Here is a tiny trained network, its code and every weight. The questions are about switching its units off for an input and a class, where a switched-off unit gives its printed mean instead of its output.

import numpy as np


def w(rows, s, z=0):
    codes = np.array(rows[::2]) - 128.0
    scale = np.full(codes.shape[1], s)
    scale[-1] = z or s
    return codes * scale


def f(y):
    return np.maximum(y, 0)


def log_softmax(a):
    a = a - a.max(-1, keepdims=True)
    return a - np.log(np.exp(a).sum(-1, keepdims=True))


def net(x, mask):
    res = np.array(x, float).reshape(1, 6) / 4 @ E
    y = f(res @ A[0][:, :-1].T + A[0][:, -1])
    res = res + np.where(mask, y, B[0][:, -1]) @ B[0][:, :-1]
    return log_softmax(res[-1] @ U[:, :-1].T + U[:, -1])


A, B = {}, {}
E = w([
[127,123,127,130,129,132,121,121,127,128,132],'x0',
[129,165,122,171,174,170,99,169,182,226,30],'x1',
[115,134,130,125,116,141,125,125,128,136,134],'x2',
[115,189,161,10,209,176,169,60,84,124,82],'x3',
[116,128,134,120,113,132,127,129,130,140,129],'x4',
[243,69,197,156,79,217,130,142,89,112,82],'x5',
],0.014)
A[0] = w([
[57,190,125,91,215,114,88,106,150,155,41,105],'N1',
[143,177,98,174,125,152,81,142,167,169,36,34],'N2',
[88,86,75,247,78,81,93,186,163,118,137,72],'N3',
[121,73,137,66,139,82,154,78,101,70,207,92],'N4',
[42,166,86,128,131,57,123,126,176,108,173,57],'N5',
[112,118,123,152,148,158,123,148,167,148,80,50],'N6',
[68,171,76,141,144,85,127,120,162,112,148,185],'N7',
[115,128,115,83,107,98,159,81,83,43,193,81],'N8',
[152,158,127,151,162,168,110,174,171,188,122,56],'N9',
[136,161,123,95,223,185,116,99,118,174,111,82],'N10',
[176,84,137,137,156,106,79,192,156,155,144,89],'N11',
[119,105,84,222,93,96,65,188,177,155,170,70],'N12',
[126,156,104,174,149,109,119,170,168,212,135,76],'N13',
[129,101,118,169,118,157,131,152,140,118,141,134],'N14',
[138,56,96,166,82,121,102,161,165,112,187,147],'N15',
[91,138,137,197,65,93,113,156,177,134,126,40],'N16',
[134,148,133,177,176,173,101,160,173,215,86,122],'N17',
[178,104,198,135,105,175,136,125,108,127,82,10],'N18',
[148,107,212,123,120,110,165,82,78,56,139,46],'N19',
[121,169,127,152,107,80,175,55,41,87,157,80],'N20',
[132,154,182,9,203,175,171,86,51,141,114,64],'N21',
[70,189,104,63,243,139,141,94,172,195,110,120],'N22',
[149,112,132,192,71,85,102,146,105,112,192,165],'N23',
[28,149,33,97,162,39,122,126,163,147,211,193],'N24',
[137,125,114,171,93,106,118,150,153,141,156,196],'N25',
[146,139,143,170,151,163,74,137,209,196,43,86],'N26',
[54,162,73,140,147,65,171,160,160,112,173,76],'N27',
[127,106,156,106,139,87,137,67,111,98,177,73],'N28',
[45,179,15,116,146,31,78,130,179,135,210,191],'N29',
[85,201,62,94,227,137,105,101,162,204,133,101],'N30',
[127,80,112,145,196,179,82,158,186,232,84,138],'N31',
[126,143,110,40,157,176,188,87,66,110,75,32],'N32',
[98,97,152,93,103,111,196,106,123,60,196,41],'N33',
[141,135,132,160,140,165,67,156,183,159,64,28],'N34',
[127,156,188,61,162,155,188,76,100,115,91,33],'N35',
[177,15,169,201,14,138,144,124,75,105,185,138],'N36',
[80,217,141,103,209,132,134,122,158,204,91,98],'N37',
[80,138,102,109,168,75,116,132,195,124,183,69],'N38',
[181,43,158,175,49,95,146,141,92,51,174,175],'N39',
],0.011,0.012)
B[0] = w([
[83,74,48,52,172,118,202,98,67,81,116,194],'N1',
[202,151,171,204,114,120,70,108,167,203,159,164],'N2',
[117,195,207,161,115,89,151,122,143,86,60,206],'N3',
[153,167,169,158,72,79,118,72,107,107,112,192],'N4',
[229,90,105,122,51,112,61,86,75,162,193,191],'N5',
[171,122,125,136,186,186,96,139,179,194,146,145],'N6',
[136,185,150,143,132,115,135,132,131,132,107,198],'N7',
[115,171,172,128,119,103,168,99,127,104,107,190],'N8',
[188,158,166,187,138,142,55,133,153,189,149,155],'N9',
[88,110,130,106,89,58,170,75,89,90,109,169],'N10',
[129,118,134,136,137,108,118,120,89,154,140,154],'N11',
[111,183,184,172,125,101,139,168,138,74,64,200],'N12',
[131,106,112,97,111,144,159,185,83,81,123,169],'N13',
[142,99,157,127,38,57,136,46,74,96,139,154],'N14',
[109,74,131,83,75,99,127,85,96,108,151,194],'N15',
[79,167,95,113,238,200,159,233,193,125,76,164],'N16',
[127,173,191,138,91,105,152,117,124,105,114,184],'N17',
[48,201,227,136,158,124,242,174,158,2,27,155],'N18',
[146,110,122,140,108,144,95,129,113,147,153,167],'N19',
[126,140,153,137,85,88,152,94,87,114,118,169],'N20',
[164,187,203,196,102,87,102,111,141,144,111,203],'N21',
[76,76,72,55,122,79,200,105,83,75,110,208],'N22',
[112,79,82,96,177,164,130,134,104,156,137,195],'N23',
[149,196,189,191,145,130,104,193,178,132,117,247],'N24',
[164,80,75,109,160,202,93,150,124,174,169,182],'N25',
[159,172,176,166,99,100,122,118,153,119,119,181],'N26',
[199,99,121,122,86,134,69,112,82,152,163,188],'N27',
[126,158,119,145,122,191,148,173,145,90,91,162],'N28',
[158,197,199,199,134,134,108,124,192,149,112,252],'N29',
[97,46,89,57,43,76,170,88,65,84,113,199],'N30',
[113,163,150,157,171,168,138,167,134,121,96,188],'N31',
[220,163,190,228,154,166,45,130,207,208,182,177],'N32',
[69,155,163,94,183,169,164,149,157,79,85,173],'N33',
[210,81,113,185,120,126,49,128,136,208,202,157],'N34',
[193,163,175,225,120,199,63,120,159,194,171,174],'N35',
[129,89,80,108,163,164,74,135,159,177,175,219],'N36',
[80,85,93,57,166,173,162,146,99,92,122,191],'N37',
[164,110,135,135,77,72,92,32,75,132,153,177],'N38',
[121,61,62,98,184,199,107,150,145,180,173,219],'N39',
],0.013,0.032)
U = w([
[190,144,148,154,123,146,59,112,129,200,226,248],'0',
[82,219,174,153,122,135,172,123,128,72,54,136],'1',
[9,27,19,63,132,140,184,121,103,92,163,3],'2',
],0.013,0.002)

Each question gives the input, the list of numbers given to net, and the class t.
The units are the neurons (one row each of A and B). Each row of codes is followed by its name. A weight is (code - 128) times the scale printed after its matrix; where a second scale follows, it is the last column's (A, B and U).
mask holds one flag per neuron, in row order. A switched-off neuron (its flag False) gives its mean, the last column of its row in B, instead of its output. The means were averaged over made-up inputs and are rounded, as every weight is.
A unit's drop is (log p(t) with every unit on - log p(t) with that unit switched off) / (log p(t) with every unit on - log p(t) with every unit switched off).
most important unit: the unit with the biggest drop
top k neurons: the k neurons with the biggest drops, biggest first
drop when u is switched off: that unit's drop, to one decimal
input [-6,7,-7,3,-1,-8], class 2: most important unit -> N1
input [5,2,-4,1,-6,8], class 1: top 2 neurons -> [N18; N5]
input [-6,-1,8,8,0,6], class 0: top 3 neurons -> [N32; N35; N3]
input [7,5,-7,-7,-5,-5], class 1: top 2 neurons -> [N3; N12]
input [-4,6,-5,7,2,-7], class 2: top 2 neurons -> [N1; N22]
input [-4,2,4,0,7,-5], class 1: top 3 neurons -> [N29; N24; N39]
input [6,-8,-6,7,0,1], class 0: top 3 neurons -> [N32; N35; N19]
input [3,2,-2,5,2,0], class 2: top 2 neurons -> [N29; N24]
input [-2,4,-8,2,4,4], class 1: top 3 neurons -> [N18; N5; N36]
input [-5,1,4,1,8,8], class 1: top 4 neurons -> [N18; N5; N27; N25]
input [4,6,-3,1,4,8], class 1: top 4 neurons -> [N18; N5; N39; N17]
input [-7,8,5,2,2,6], class 1: top 2 neurons -> [N18; N17]
input [-7,2,-3,3,-1,7], class 1: top 4 neurons -> [N18; N5; N27; N25]
input [2,7,3,-6,6,-1], class 1: top 2 neurons -> [N12; N3]
input [-8,0,-6,0,-4,7], class 2: top neuron -> [N29]
input [0,7,-2,7,-3,-7], class 2: drop when N1 is switched off -> 0.3
input [4,-4,3,8,3,5], class 0: drop when N35 is switched off -> 5.7
input [4,-6,-7,8,8,8], class 0: drop when N32 is switched off -> 7.3
input [8,7,7,-2,-5,-1], class 1: drop when N11 is switched off -> 0.0
